In the rows, zero is written as 128.
Rows near named flat spaces through zero:
q433-q618: [142  48 137  95 108 128 121  61  98 187  63 163 114 184 128 113 115 104
 145 126 109]
q433-q618: [179 153 116 138 140 135 155 134 159 143 106 161 138 134 101 183 122 108
  81 102 135]
q433-q618: [113 136 157 123 119 117 170 112 162 114 152 103 145 178 126 123 118 125
 142 152 129]
q997-q169: [ 73 168 134 155 133 145 163  76 149 105 123 108 148 158 157 128  57 107
 162 118 131]
q997-q169: [ 93 152 103 154 146 147 124 167  94 142 105 117 137  93 135 123  90 143
 158 108 135]
q654-q612: [ 94 139  84 167  85 134 121  93  95 164 115 117 152 117 136 148  81  85
  80  98 150]
q654-q612: [141 129  98 156 133  98 137 156 153 144 141 145 128  87 110 126  75 142
 147 166 111]
q502-q99: [ 85 110 169 107 116 135 122 140 117  75 135  86 142 174 154  69 113 144
 182 140 127]
q502-q99: [ 96 114 122 124 126 147 124 132  94 155 124 153 146 103 151 133 115 146
 164  99 151]
q654-q612: [151 132 144 104 146 134 120 141 144 118 141 122  77 103 161 136 214 111
  96 149  89]
q654-q612: [ 83 121 131   5 178 117 114 131 127 150 146 237 159 158  87 171 134 134
 121  52 128]
q997-q169: [103 151 103 141 153 137 149 152  94 190 102 134 144 114  99 153 110 147
 145 100 148]
q502-q99: [149 189 116 209 147 163 173 164 114 164 120  85 124  69 133 168 169 160
 136 122 170]
q654-q612: [165  94 166 123 102 157 142 134 117 102  81 135 181 207 108 120  97 144
 152  83 179]
q997-q169: [124 187 135 183 146 128 155 117 175  75 161  83 117 108 145 121 113 138
 152 164 125]
q433-q618: [144 118 142 147 105 135 126  63 149  98 141 130 124 134 158 125 129 116
 131 135 139]
q997-q169: [103 120 128  92 112 124  84 136 114  91 150 125 130 131 140 111 144 110
  93 113 120]
q433-q618: [131 146 144 158  99 126 193 198 132 163 143  57 151 148 121 141 157 131
 108 161 145]
q433-q618: [110 144 111 121 159 149 111 175 138 110 131 162 101  51 194 133 116 117
 144 125  84]
q997-q169: [ 87 106 132  82 107 127 116 109  93 143 125 145 171 181 104 129 112 122
 116  80 157]
q654-q612: [136  83 146  99 116 148 125 137 102 143 112 175 160 142 133 134 127 152
 161  87 163]
q502-q99: [ 51 139 174  77 154 146 152 140 100 108 101  88 163 230 110  92 102 146
 187  95 138]
q997-q169: [107 142 124 111 139 119 130 117 122 150 157 138 132 119 111 148 159 139
 118 116 143]
q502-q99: [146  91 115 197  61 142 162 154  84 206 131 117 172  84 145 147 124 161
 151 131 199]
q997-q169: [111 123 141 124 109 129 132  67 139 112 138 126 136 159 145 125 116 107
 126 124 134]
q997-q169: [117  98 146 140 117 142 117 131 126  89 138 140 141 107 174  90  91 162
 207 136 141]
q654-q612: [ 91 113 124 175  60 130 131  75  80 165 155  68 147 126 147 118 151 128
 120 137 181]
q997-q169: [181 122 131  99 146 110 160 176 147 171 101 145 127 166  67 158 151 124
  90 134 111]
q654-q612: [123 125 126  63 148 114 119 139 146 126 135 187 144 152 100 153 118 113
  99  95 114]
q654-q612: [ 81 104 114 133 112  97 137 113 101 191 184 143 152  89 114 124 124 181
 185 148 166]
q433-q618: [133  80 153 113  99 104 173  87 131 180 101 115 145 220  93 115 104 119
 145 157 127]
q502-q99: [148  68 107 133  87  82 149 122 185 158 163 202 146  94 151 132  38 116
 154 185  98]
q654-q612: [119 119 147  98 151 171  98 127 106  77  70 151 136 162 149 107  95 125
 161  70 127]
q654-q612: [118 101 139  95  79 109 120 102 119 157 189 116 122 127 145 144 222 105
  62 143 137]
q433-q618: [122 122 137  89 142 111  92  59 106 112 128 141 140 188  55 117 143 150
 124  91 162]
q502-q99: [ 73 186 115 112 161 129 135 239 130 107 145  96 135 104 134 126 112 124
 116 126  96]
q997-q169: [158  61 136  76  77 115  53 127 101  97 140 138 117 142 132  99 184 105
  64 123 120]
q433-q618: [ 97 120 149  64 156 109 123  82 130 117 118 147 140 212  76 112 108 132
 147 108 121]
q433-q618: [129 108 130 119 113 156 137 187  86 173  73 101 120 140 152 130 153  99
 100 118 109]
q502-q99: [117 169 107 138 156 127 180 166 133 188 113 137 150 128  90 176 104 130
 119 111 135]
q502-q99: [153 103 127 153  52 151 122 144 111 116 108 108 165 149 156 135 112  83
  64 103 156]
q502-q99: [157  30 118 136  57 113  98  67 125 151 147 199 140  90 174 116  93 127
 154 147 143]
q433-q618: [144 134 115 163 108 125  86  77 129  70 128 117 134 131 115 106  92 124
 114 118 149]
q502-q99: [ 98 126 129 105 107 132 121 174 109 117 123 110 156 156 129 118 109 109
 103 108 127]
[ 97 121 110 186 100 123 123 107 101 131 127  95 149 114 131  90  58 151
 181 146 155]
q654-q612
[125 154 138 140 166  94 132 139 168  88 165  88  89 114 113  86 133 160
 173 202  89]
q654-q612
[127 151 119 128 191 115 141  97 150 153 140 164  93  87 112 143 139 162
 178 146 111]
q502-q99
[111 110 149 123 116 107 195 154 154 174 136 109 140 162 134 123 104 128
 163 182 105]
q433-q618
[ 91 172 125 174 157 163 141 101  99 109  66  95 156 167 106 111  45 148
 189  82 163]
q654-q612
[115 126 143 103 135 124 124 120 128 118 142 128 129 146 121 121 145 137
 136 125 130]
q654-q612
[130 120 121  78 114  96 107 149 131 122 124 121 136 187  76 125 127  87
  48 123 101]
q502-q99
[105 129 131 147 120 151 135 104  93 144 108 115 152 143 128 127 114 143
 156  97 169]
q654-q612
[137 161 127 122 149 169 155 189 158 116  98 145 115 104 194 168 125  76
  92 107  84]
q433-q618
[132 124 149  67 158 108 164 197 148 148 138 165 165 172  70 148 127 160
 143 115 134]
q997-q169
[141  84 135 105 116 134 102 124 128 118 124 158 107 109 173 113 139 115
 135 137 101]
q997-q169
[102  95 143  99  86 106 142 168  98 154 124  90 175 206  83 104 111 130
 117 131 147]
q502-q99
[111 197 123 107 200 109 106 132 183  42 126 101  74 141 114 100 105  98
 110 156  44]
q654-q612
[104  70 145 129  94 121 155 163  79 218 147  91 114 101 162 105 194 162
 176 185 131]
q433-q618
[173 155 132 153 156 158 112  53 138 101 104 135  86 114 140 149 178 118
 110 105 134]
q502-q99
[109 121 110 124 116 125 119 119 111 164 146 143 122  92 146 145 149 118
 109 124 128]
q654-q612
[147 122 161 120 120 159  93  61 128  53 102 108 109 176 155 103 155 102
 112 104 129]
q502-q99
[118 142 143 117 154 126 162 109 149 132 113 132 135 172 109 133 102 131
 156 127 122]
q502-q99
[120 112 128 121 118 122 103 140  97 130 156 133 145 108 111 118 153 169
 145 116 166]
q997-q169
[125 155 114 146 152 144 134 129 121 151 116 122 100  89 147 148 154 121
 121 126 116]
q654-q612

Rows near named flat spaces through zero (a row that begins with a name and a colon came from that space):
q159_q136: [ 71 142 109 148 146 126 172 126 134 119 112 137 164 128 168 172 113 162
 164 126  87]
q681_q284: [ 90 110 157 105  93 175 153 153 117 163 132  89 118 124 109 138 111  91
 142  60 153]
q177_q71: [104 201 117 164  68 121 128 125 140 145 111 164  76 129 175 162 154  78
 161  95 120]
q159_q136: [ 62  86 135 104  69 141 154 107 143 163 145 111 142  61  99 178  93  98
 126  96  83]
q177_q71: [123 102 109 104 189 171 140 120 107 117 152  99 189 133 109 109 126 161
 108 151 142]
q177_q71: [ 99 120 162 146  90 135 113 159 159 170 111 107 102 139 146 186 140 127
 144 141 155]
q13_q690: [173  96 155 142  92  94 112 135 125 126  95 154  77 114 120 124 100 102
 127 108 119]
q693_q914: [128 145 107 128 112 129 130 109 127 138 123 153 110 104 130 137 120 105
 124 108 109]
q681_q284: [ 51  82 186 111 131 112 147 157 144 153 105  68 170 127 105 159 108 154
 142 106 149]
q13_q690: [145 108 167 130 147 128 131 148  88  97 111 102 146 158 113  72 133 114
 136  98 175]
q13_q690: [110 155 155 116  94 133 138 145 120 124 150 100 119 148 119  94 153  91
 146  83 153]
q693_q914: [137 122  83 124 141 160 145 100 113 133 127 159 130  96 130 143  99 121
 117 118  95]
q693_q914: [150 118 145 122 163 159 103 157 117 178  72 121  94 148 118 138 112 126
 111  98 202]
q294_q365: [140 112 136 137 149 128 107  99  83 114  94 132 156 109 104  94 137  86
 104 112 169]
q294_q365: [116 135 121 139 119 129 160 123 115  85 157 127 157 135 145 111 136 130
 154 131  94]
q177_q71: [118 136 113 161 135 187 132 126 104 125 127 125 150 143 162 150 156 114
 141 149 156]
q13_q690: [113  96 161 125 104 126 123 121 109 127 120 106 144 108 100 115 129  89
 122 105 149]
q693_q914: [148 150 146 167  61 137 133 156 135  87 180 122 104 172 175 120 177 110
 173 164 116]
q177_q71: [111 125 160 160 139 130 117 130  96 111  93 110 162 147 137 115 160 104
 139 126 184]
q177_q71: [108 127 139 213 155 147 150 135  80  76  72 138 181 166 200 148 152 129
 181 149 151]
q681_q284: [157 174  89 134 136 117 107 115 147 140 126 170  91 128 147 137 137 135
 116 148 115]
q294_q365: [248  72 123 160 158 136  95  99  52  60 106 167 133 124 113  50 124  90
  96 154 151]
q681_q284: [101 121 132 115  82 152 167 145 136 146 144 122 104 116 132 154  97 112
 155  79  94]
q13_q690: [179 161  81  94 153 102 107  81 117 122 134 173 106  94  90  72 117 108
  80 106 109]
q693_q914: [166 173 131 126  72 186 107 166 139 170 158 124  40 165 145 130 161  82
 136 108 174]
q681_q284: [162 173  88 125 140 160 107 106 110 147 121 160  96 123 129 112 142  91
 104 109 154]
q294_q365: [113 162 138 146 131  92 144 134 126  76 147 120 157 163 151  94 163 144
 159 142 117]
q294_q365: [230 144  79  99 154 137 110 112 113 118 149 175  75 125 106  68 107 123
  88 121 113]
q681_q284: [152 145 107 109 111 143  98 111 140 153 155 136  99 111 109 122 145 104
  96 140 137]
q159_q136: [171 120 118 149 154 137 127 134 109 105 113 149 123 147 147 116 122 140
 132 144 130]
q681_q284: [121 142 123 136  69 132 172 162 159 134 150 146  71 138 169 169  97 138
 178 102  61]
q159_q136: [172 125 113 109 127 188  89 127 126 153 172 111 111 135 109 114 162 110
  89 167 175]
q159_q136: [124  90 170 147  75 140 132 159 135 119 151  97 123 144 140 144 140 119
 154 150 131]
q159_q136: [ 88 136 136 107 134 144 155 148 136 140 142  97 142 143 126 133 123 145
 144 104 131]
q693_q914: [136 159 112 126  94 140 125 124 137 140 149 142  93 124 136 131 139 102
 130 117 118]
q177_q71: [ 85 173 136 127 133 100 134 122 126 129 108 124 140 132 129 115 145 114
 139  89 143]
q159_q136: [111 145 134 103 131 150 126 144 139 147 155  95 130 147 117 120 148 133
 124 124 156]
q294_q365: [177 136  68 100 139 164 147 114 125 125 171 161 101 114 124 113  98 138
 112 125  77]
q681_q284: [153 106 154 145 129 148 131 143  90  89 134 108 146 157 130  86 146 109
 141 128 160]
q681_q284: [173 183  64 120 137 108  80  86 162 152 144 184  85 103 129 136 147 133
  82 177 106]
q177_q71: [ 83 196 104 147 134 129 151 114 118 120 114 145 142 137 163 133 150 113
 156  96 124]
q13_q690: [ 52 192 181 116  21 139 153 185 173 146 206  59  97 178 149 134 192  95
 189  94 143]
q693_q914: [131  80 189 163  64 178 141 169  94 110 133  89 121 156 145 127 144  75
 170 110 167]
q294_q365: [174  95 123 141 128 142 123 135 122 116 132 142 113 132 136 131 114 137
 126 156 116]
q159_q136: [ 88 151 121 120  87 112  97  93 159 160 148 124 131  87 112 156 163  98
 104 151 127]
q693_q914: [ 97  86  94  87 169 142 154  83 112 135 130 127 185  67  83 131  78 140
  95 108  90]
q693_q914: [114 101 167 125  95 147 133 147 117 130 139  92 132 133 114 120 135 100
 139 108 154]
q294_q365: [126 197 106 102 134  99 144 114 124  99 162 137 128 139 120  65 148 119
 132  90 109]
q177_q71: [ 93 151 109  75 133 127 139 131 170 171 160 113 119 115 105 146 112 159
 114 113 105]
q294_q365: [139  97 102 146 159 166 131 142 148 140 132 133 138 140 163 189 114 190
 130 201 110]
q13_q690: [ 99  98 120 123 159 139 123 105 128 131 133 109 187 107 114 147 133 150
 107 170 131]
q13_q690: [104 172  83 118 101 144 134  99 145 159 144 156 105  93 135 159 127 103
 122 109  95]
q159_q136: [128 137 110 123 149 120 132 113 122 128 112 146 132 116 125 125 113 132
 120 114 117]
q13_q690: [111 171 124 123  96 137 140 139 140 138 150 126 101 141 141 129 143 110
 147 101 124]
[114 143 122  99 108 162 119 126 135 180 135 119  99 110 105 141 126  95
 109  90 152]
q681_q284
[164 147 107 120 136 119 122 111 112 124 115 161 101 116 117  99 114 107
 113  97 122]
q13_q690
[194 124  64 164 194 191 128 116  94 105 118 173 137 147 173 137 124 158
 121 184 126]
q159_q136
[ 90  70 152 157 180  56 145 101 106  77  63 133 216 101 123 131  96 167
 135 144  99]
q693_q914
[127 170 112 103 111 152 101 132 154 194 129 132  72 122 118 151 137 105
 106 105 159]
q681_q284
[109 138 108 104 121 116 136 103 138 129 154 131 141  99 109 123 124 125
 116 122  95]
q693_q914
[140 175 143 143 103 101  95 140 142 162  84 152  62 139 140 137 142  95
 130  96 165]
q693_q914
[ 78 174  45 142 188 126 156  69 128 134  92 186 173  85 162 181 106 158
 124 132  70]
q159_q136
[114 109 138 139  95 135 145 121 114 109 139 124 142 113 130 129 126 103
 143 119 109]
q693_q914
[120 121  71  55 171 178 139  96 132 172 164 123 144  82  76 127  91 143
  75 108 110]
q693_q914
[ 94  33 203 154 123 132 148 145  80 104  76  83 186 122 112 128 104 105
 151  99 164]
q693_q914
[141 221 121 147 178  36  90 115 139 103  85 162 121 165 146  82 175 148
 123 138 156]
q159_q136
[ 72 182 121 111 132 143 144 158 178 132 206  77 158 179 155 144 184 187
 152 182 126]
q13_q690
[120 136  82 104 102 160 153  92 118 145 149 157 114  75 114 138  96  89
 117  82  78]
q681_q284
[150  88 163 136 193 135 132 148  76  85  99  96 179 169 115  70 129 144
 130 123 186]
q13_q690
[128 211 130  88  45  95 121 134 169 141 199 126  56 133 111  87 164  83
 133  85 108]
q13_q690
[155 103 124 152 131 140 134 131 113 109 118 144 127 132 147 135 115 133
 138 144 115]
q159_q136
[ 71 147  98 103 122 134 159 113 148 179 108 147 114  84 124 181  81 127
 129  70  87]
q681_q284
[123 167 163  95 150  78  88 162 175 152 139  87 113 175 105 101 168 169
 111 149 183]
q693_q914
[155 116 123 136 126 132 132 131 121 108 139 137 123 134 136 119 124 133
 132 142 113]
q294_q365
[125 143 140 130 114 108 110 128 139 130 133 122 122 133 125 122 151 120
 125 138 141]
q159_q136
[111 166 143 126 123  91 130 119 115 100 129 121 143 137 119  79 155 104
 137  96 141]
q294_q365
[154 143 112 113  97  77 101 123 189 142 165 151  82 114 124 147 129 158
 110 180  76]
q13_q690
[113 124 122 150 115 209 117 139 125 160 141 107 132 141 155 176 161 112
 131 163 172]
q177_q71
[150 151 116 123 132 142 121 143 143 129 159 125 110 156 140 122 148 147
 128 155 133]
q693_q914
[132  99 165 149 121 135 136 153 104 117  97 116 127 146 136 124 119 114
 150 105 154]
q13_q690
[177 163  35  90 203 173 127  88 116 138 152 170 127 111 116 105 110 153
  79 138 108]
q294_q365
[155 116 146 145  96 127 138 154 130  96 157 123 112 156 148 117 136 132
 155 148 111]
q681_q284
[149 101 119 136 181 150 131 138 114 122 108 128 147 146 138 134 112 166
 124 152 141]
q693_q914

Rows near named flat spaces through zero (a row that begins with a name and a colon came from that space):
q341-q865: [146 157  95 167 106 126 145 105 141 144 121 133 123 132 104 147 129 153
 121  90 146]
q41-q798: [129 148  99 170 105  91 139  81 139 107 115 166 155 107  94 122 100 146
 114  97 146]
q825-q201: [136 135  99 117 114 115 154 127 140 146 124 131 139 136 107 137 121 143
 139 132 143]
q361-q737: [144 144  98 138 136 164 143 108 134 111 124 131 129 123 132 129 138 101
 118 122 118]
q825-q201: [111 155 141  62 119 103 148 109 124 110 124 137 174 124 144  81 105 133
 110 169 155]
q825-q201: [164 143  59 152 117 131 162 126 150 149 126 129 118 141  82 178 148 159
 154 105 132]
q361-q737: [131 117 114 116 149 125 125 119 125  77 131 141 140 116 124 122 129 112
 134 151 113]
q311-q919: [ 74 134 208  87  92  57 121 152 116 189 125 143 169 118 135  92  95 175
 121 132 151]
q849-q503: [108 180 210 181 104 116  94 165 109 220 141 122 104 115 130 163 180 218
 119  40 108]
q311-q919: [131 139 127 155 130 144 125 125 128 134 128 135 124 117 126 139 143 127
 124 102 111]
q311-q919: [141 143 115  65 151 148 145 144 125 107 140 112 135 137 139 130 160 130
 143 173 117]
q849-q503: [150 147  89  91 130 144 157 114 137 110 128 112 131 148 131 124 130 123
 127 159 151]
q41-q798: [112 120 166  96 119  95 126 192 122 199 141 118 126 136 113 159 154 186
 167 130 115]
q361-q737: [112 118 147 160 120  97 107 112 124 114 123 149 136 111 121 115 104 132
 116 109 132]
q361-q737: [154 107 124 220 103  93  83 122 132 138 133  91  45 172 102 171 116 187
 127  76 181]
q849-q503: [144  91 108  77 170 181 124 117 124  51 131  97 111 151 174  94 118  43
 120 203 131]
q825-q201: [112 176 124  99 112 125 168 108 132 145 117 164 191  96 125 103 125 129
 114 123 120]
q825-q201: [124 127 163 129 137 122  93 122 113  96 136 109 105 138 153 111 126 134
 109 136 143]
q849-q503: [143 142  98  85 135 156 160 132 135 131 128 116 136 140 134 129 142 114
 135 156 129]
q361-q737: [ 98 153 132  93 144 155 161 112 125 113 116 188 211  64 140  89 132  70
 116 138  68]
q311-q919: [181 125  63 138 166 178 130 126 134  72 142 100  83 150 120 172 175 116
 149 141 111]
q341-q865: [ 85  66 221 130 123  63  59 158 105 129 136 115 105 138 148 101  87 145
 126 143 149]
q341-q865: [134 108 110 189 105 125 121 100 140 137 113 126 104 141 120 126  87 110
 110  97 160]
q849-q503: [128 106 132 121 147 156 121 141 125 121 130 119 117 129 145 127 135  94
 133 142 108]
q825-q201: [ 94 100 205 144 125 115  77 137 108 134 129 116 109 128 166  95 101 114
 103 122 137]
q311-q919: [144  87  97 141 155 149 114 108 130  60 127 123 109 134 134 121 113  74
 128 154 125]
q341-q865: [129 157  89 196  88 155 177 121 154 226 104 164 151 103  91 160 129 122
 128  46 106]
q825-q201: [ 97 169 129   7 133 122 186 106 126  99 118 171 236  90 150  56 110  93
 114 201 119]
q41-q798: [131  70  92 118 151 146 125  89 134  43 115 133 133 131 147  83  73  31
 115 183 140]
q41-q798: [107 102 149 116 125  90 120 147 125 137 129 144 146 117 115 125 114 138
 145 138 120]
q849-q503: [130 135 146 131 136 160 124 158 123 165 135 113 110 130 140 148 162 130
 135 112 102]
q311-q919: [ 99  80 186 151 105  40  77 146 118 140 132 123 107 142 113 124  84 180
 135 123 167]
q41-q798: [140  96  80 102 110  86 159 143 149 150 124 125 133 156  85 149 102 150
 167 158 160]
q361-q737: [148 122 105 138 136 136 123 119 131 101 132 113 105 143 125 139 132 127
 130 133 138]
q341-q865: [152 184  88 132 120 116 154 109 136 119 132 139 142 123  96 154 158 183
 132 108 133]
q311-q919: [141 123  96 149 125 145 138 109 138 119 120 128 121 133 123 129 116 103
 122 122 136]
q41-q798: [134 168  92 147  99  82 155  90 141 122 119 161 162 114  85 132 113 175
 122 103 153]
q341-q865: [120  80  96 148 137 146 138 106 140 101 110 159 150 106 123 108  87  46
 128 138 108]
q849-q503: [131 162 121 111 113 116 148 122 132 144 127 130 144 130 120 128 134 159
 125 125 143]
q311-q919: [123 123 142 156  81  61 121 139 136 188 125 115 107 157  97 146  98 201
 135  99 184]
q849-q503: [139 109 144 153 147 162  95 139 119 116 137  97  79 144 152 139 146 111
 123 121 120]
q361-q737: [165 154  75 107 145 198 166 134 140 137 131 104 114 145 134 155 172 106
 138 137 111]
q341-q865: [114 147 179 125 113  95 109 157 116 173 139 116 118 134 128 140 146 193
 132 108 136]
q341-q865: [103 112 139 140 120 141 143 148 133 184 117 158 157  99 121 130 122  97
 138 106  88]
q825-q201: [ 99 155 185 145 124 132 107 114 112 132 125 145 146  98 157  96 127 122
  92  99 114]
q41-q798: [135 184 147 138 143 182 119 104 115 105 133 119 121 115 168 113 165 116
  88 105 112]
q41-q798: [145 121  58 227 105 115 134  39 150  69 101 168 134 112  94 114  65  90
  94  83 161]
[140 131 100 190 141 135 124 129 132 120 131 163 129  93  88 175 164 140
 150  78  74]
q361-q737
[138 140 168  77 166 188  97 127 104  74 144  69  87 158 207  91 152  92
  93 177 140]
q849-q503
[101 121 120 184  98  91 147 125 141 180 110 195 178  78  77 142 105 134
 142  71  96]
q341-q865
[117 101 193 199 140 140  59 151 107 138 139 109  70 126 150 145 147 132
 119  80 104]
q849-q503
[156 156  51  87 129 133 188 118 148 120 125 143 163 128  93 148 145 137
 153 152 125]
q825-q201
[139 137 143 244 123 154  89 130 124 161 131 126  75 117 118 175 161 148
 118  32 100]
q825-q201
[ 93 152 162  57 134 126 146 114 117 107 122 157 197  94 161  65 113  96
 104 169 116]
q825-q201
[121 166 170 128 123 148 124 162 118 191 137 115 118 124 141 149 175 165
 128  94 105]
q849-q503
[136 152 133 130 181 200 118 134 112  84 141 142 134  87 152 139 198  90
 127 120  44]
q311-q919
[155 164  98 104 140 161 152 140 132 134 138 112 121 137 124 157 177 147
 142 132 114]
q311-q919
[ 87 109 195 138 110  97 108 170 118 200 128 141 138 111 127 129 122 150
 138 101 109]
q341-q865
[136  90 132  89 143  91 103 139 121  78 141  98 102 162 130 124 114 146
 145 185 161]
q361-q737
[124 126 152 143 130 120 101 118 119 107 131 119 112 132 142 117 122 133
 112 123 140]
q849-q503
[127 111 133 156 172 176 101 116 116  64 131 146 126  93 150 120 148  64
 118 124  69]
q311-q919
[143 168 108 110  97  85 146 103 136 128 127 114 129 156 112 124 113 190
 117 133 193]
q825-q201
[120 155 159 145 114 112 110 111 119 128 128 124 122 128 140 113 123 155
 100 106 150]
q825-q201
[113 107 152 114 128  91 110 135 121 113 132 131 133 128 127 116 111 140
 133 147 137]
q361-q737
[122 143 124 106  80  83 158 131 142 194 118 119 140 156 110 123  94 175
 129 128 187]
q311-q919
[137 101 122 135 147 162 118 142 127 122 131 112 102 136 140 139 139  95
 137 135 110]
q849-q503
[117  79 152 118 180 143  84 127 109  37 138 136 125 106 156 103 128  68
 128 169  87]
q311-q919
[125 158 117  84 133 163 164 121 131 135 122 138 165 114 146 107 138  98
 119 146 112]
q311-q919
[101  90 165 109 143  23  79 120 109  35 141 160 153 107 104 104  98 171
 142 169 136]
q341-q865
[118 142 174  94 141 146 116 167 112 156 142 109 121 128 154 133 167 145
 134 135 104]
q41-q798
[136 125 126 118 138 137 119 115 124  95 131 112 114 141 145 114 123 114
 116 147 143]
q849-q503
[153 127  92 153  96 109 151 160 148 209 129 106  95 164  81 190 140 190
 165  97 153]
q41-q798
[139 129  98 159 119 110 130  98 137 103 122 140 128 127 107 130 109 134
 122 115 147]
q341-q865
[182 122  17 151 119 161 169  70 160  84 111 109 104 168 111 132  93  83
 118 143 182]
q41-q798
[106 130 117  83  98 101 176 131 142 179 111 154 185 120 113 106  92 123
 136 147 142]
q825-q201
[137  62 123 198 127 138 100 165 136 173 129 108  67 149 108 178 127 117
 158  93 115]
q825-q201
[140 119  83 135 174 141 130 105 127  32 133 175 161  81 105 136 152  91
 145 143  65]
q361-q737
